[[119 121 120 133]
 [139 139 134 102]
 [126 128 125 122]
 [137 137 133 105]
 [124 126 124 125]]
->
[[119 121 120 133]
 [124 126 124 125]
 [126 128 125 122]
 [137 137 133 105]
 [139 139 134 102]]

[[149 146 146 147 146 109 146 146 110 110 110]
 [153 150 151 151 151 104 151 151 103 104 107]
 [152 150 150 150 150 103 150 151 104 105 108]
 [126 127 129 129 126 129 128 128 131 129 127]
 [113 113 112 112 113 143 113 112 141 143 144]]
->
[[113 113 112 112 113 143 113 112 141 143 144]
 [126 127 129 129 126 129 128 128 131 129 127]
 [149 146 146 147 146 109 146 146 110 110 110]
 [152 150 150 150 150 103 150 151 104 105 108]
 [153 150 151 151 151 104 151 151 103 104 107]]

[[112 112 112 112 112 143 113 112 141 143 144]
 [116 117 116 115 117 140 116 116 138 140 140]
 [156 153 154 154 154 101 154 154  99 101 104]
 [111 112 111 111 112 145 111 111 142 144 145]
 [127 127 129 129 127 129 128 128 129 128 128]]
->
[[111 112 111 111 112 145 111 111 142 144 145]
 [112 112 112 112 112 143 113 112 141 143 144]
 [116 117 116 115 117 140 116 116 138 140 140]
 [127 127 129 129 127 129 128 128 129 128 128]
 [156 153 154 154 154 101 154 154  99 101 104]]

[[132 136 133 135 136 131 107 136 128 136 136 132 136]
 [131 123 123 122 124 122 127 123 128 123 122 131 123]]
->
[[131 123 123 122 124 122 127 123 128 123 122 131 123]
 [132 136 133 135 136 131 107 136 128 136 136 132 136]]

[[143 144 142 113 142 142 141]
 [145 147 146 111 147 144 136]
 [150 152 150 106 151 149 144]
 [117 115 115 140 114 118 124]]
->
[[117 115 115 140 114 118 124]
 [143 144 142 113 142 142 141]
 [145 147 146 111 147 144 136]
 [150 152 150 106 151 149 144]]

[[144 144 133 135 104 123 130 116 122 111 128 140 110 114 132 122]
 [112 138 111 122 118 121 116 108 116 145 114 117 124 117 120 123]]
->
[[112 138 111 122 118 121 116 108 116 145 114 117 124 117 120 123]
 [144 144 133 135 104 123 130 116 122 111 128 140 110 114 132 122]]
---
[[123 123 122 130]
 [128 150 126 126]
 [114 125 145 125]
 [134 121 122 129]
 [135 128 140 132]
 [118 134 123 131]
 [117 127 124 128]
 [134 121 145 127]]
->
[[134 121 145 127]
 [117 127 124 128]
 [118 134 123 131]
 [135 128 140 132]
 [134 121 122 129]
 [114 125 145 125]
 [128 150 126 126]
 [123 123 122 130]]

[[132 136 115 151 129 121 129 131 115 131]
 [133 117 139 107 133 137 129 134 146 129]]
->
[[133 117 139 107 133 137 129 134 146 129]
 [132 136 115 151 129 121 129 131 115 131]]

[[152 115]
 [123 122]
 [122 123]
 [150 111]]
->
[[150 111]
 [122 123]
 [123 122]
 [152 115]]

[[131 128 129 151 125 147]
 [129 128 128 138 128 133]
 [128 127 128 130 128 129]
 [128 125 130 142 129 131]
 [128 123 132 148 127 135]
 [128 127 129 131 128 129]
 [128 125 132 151 125 138]]
->
[[128 125 132 151 125 138]
 [128 127 129 131 128 129]
 [128 123 132 148 127 135]
 [128 125 130 142 129 131]
 [128 127 128 130 128 129]
 [129 128 128 138 128 133]
 [131 128 129 151 125 147]]

[[126 125 125 124 129 124 146 128 125 127 126 126 125]
 [141 129 103 119 131 130 130 130 129 140 127 130 128]
 [128 128 127 128 128 127 128 128 128 128 128 127 128]]
->
[[128 128 127 128 128 127 128 128 128 128 128 127 128]
 [141 129 103 119 131 130 130 130 129 140 127 130 128]
 [126 125 125 124 129 124 146 128 125 127 126 126 125]]

[[117 123 138 129 132 129 125 142 121 134 143 125]
 [113 131 126 132 106 157 143 129 127 157 111 119]
 [101 133 142 136 138 122 118 146 140 124 128 112]
 [122 134 118 141 134 135 127 147 137 112 129 111]
 [121 135 131 139 134 113 144 129 128 139 135 149]
 [128 123 132 129 123 119 141 132 125 141 146 148]
 [124 135 121 135 157 113 133 124 141 153 132 114]
 [136 142 133 117 116 109 146 145 103 129 115 108]]
->
[[136 142 133 117 116 109 146 145 103 129 115 108]
 [124 135 121 135 157 113 133 124 141 153 132 114]
 [128 123 132 129 123 119 141 132 125 141 146 148]
 [121 135 131 139 134 113 144 129 128 139 135 149]
 [122 134 118 141 134 135 127 147 137 112 129 111]
 [101 133 142 136 138 122 118 146 140 124 128 112]
 [113 131 126 132 106 157 143 129 127 157 111 119]
 [117 123 138 129 132 129 125 142 121 134 143 125]]

[[130 128 124 144 136 100 127 122 136 125 117 112]
 [144 113 102 133 111 115 108 119 120 128 129 144]
 [146 123 104 129 111 128 121 134 111 137 135 149]
 [121 151 137 123 141 142 154 150 126 139 129 123]
 [137 123 129 119 119 136 126 126 121 124 131 137]
 [118 143 149 127 147 133 147 132 145 125 115 105]
 [143 119 109 128 114 128 117 125 121 130 128 142]]
->
[[143 119 109 128 114 128 117 125 121 130 128 142]
 [118 143 149 127 147 133 147 132 145 125 115 105]
 [137 123 129 119 119 136 126 126 121 124 131 137]
 [121 151 137 123 141 142 154 150 126 139 129 123]
 [146 123 104 129 111 128 121 134 111 137 135 149]
 [144 113 102 133 111 115 108 119 120 128 129 144]
 [130 128 124 144 136 100 127 122 136 125 117 112]]

[[112 126]
 [130 123]
 [129 118]
 [140 134]
 [114 134]
 [126 121]
 [108 141]
 [118 137]
 [126 101]
 [107 135]]
->
[[107 135]
 [126 101]
 [118 137]
 [108 141]
 [126 121]
 [114 134]
 [140 134]
 [129 118]
 [130 123]
 [112 126]]
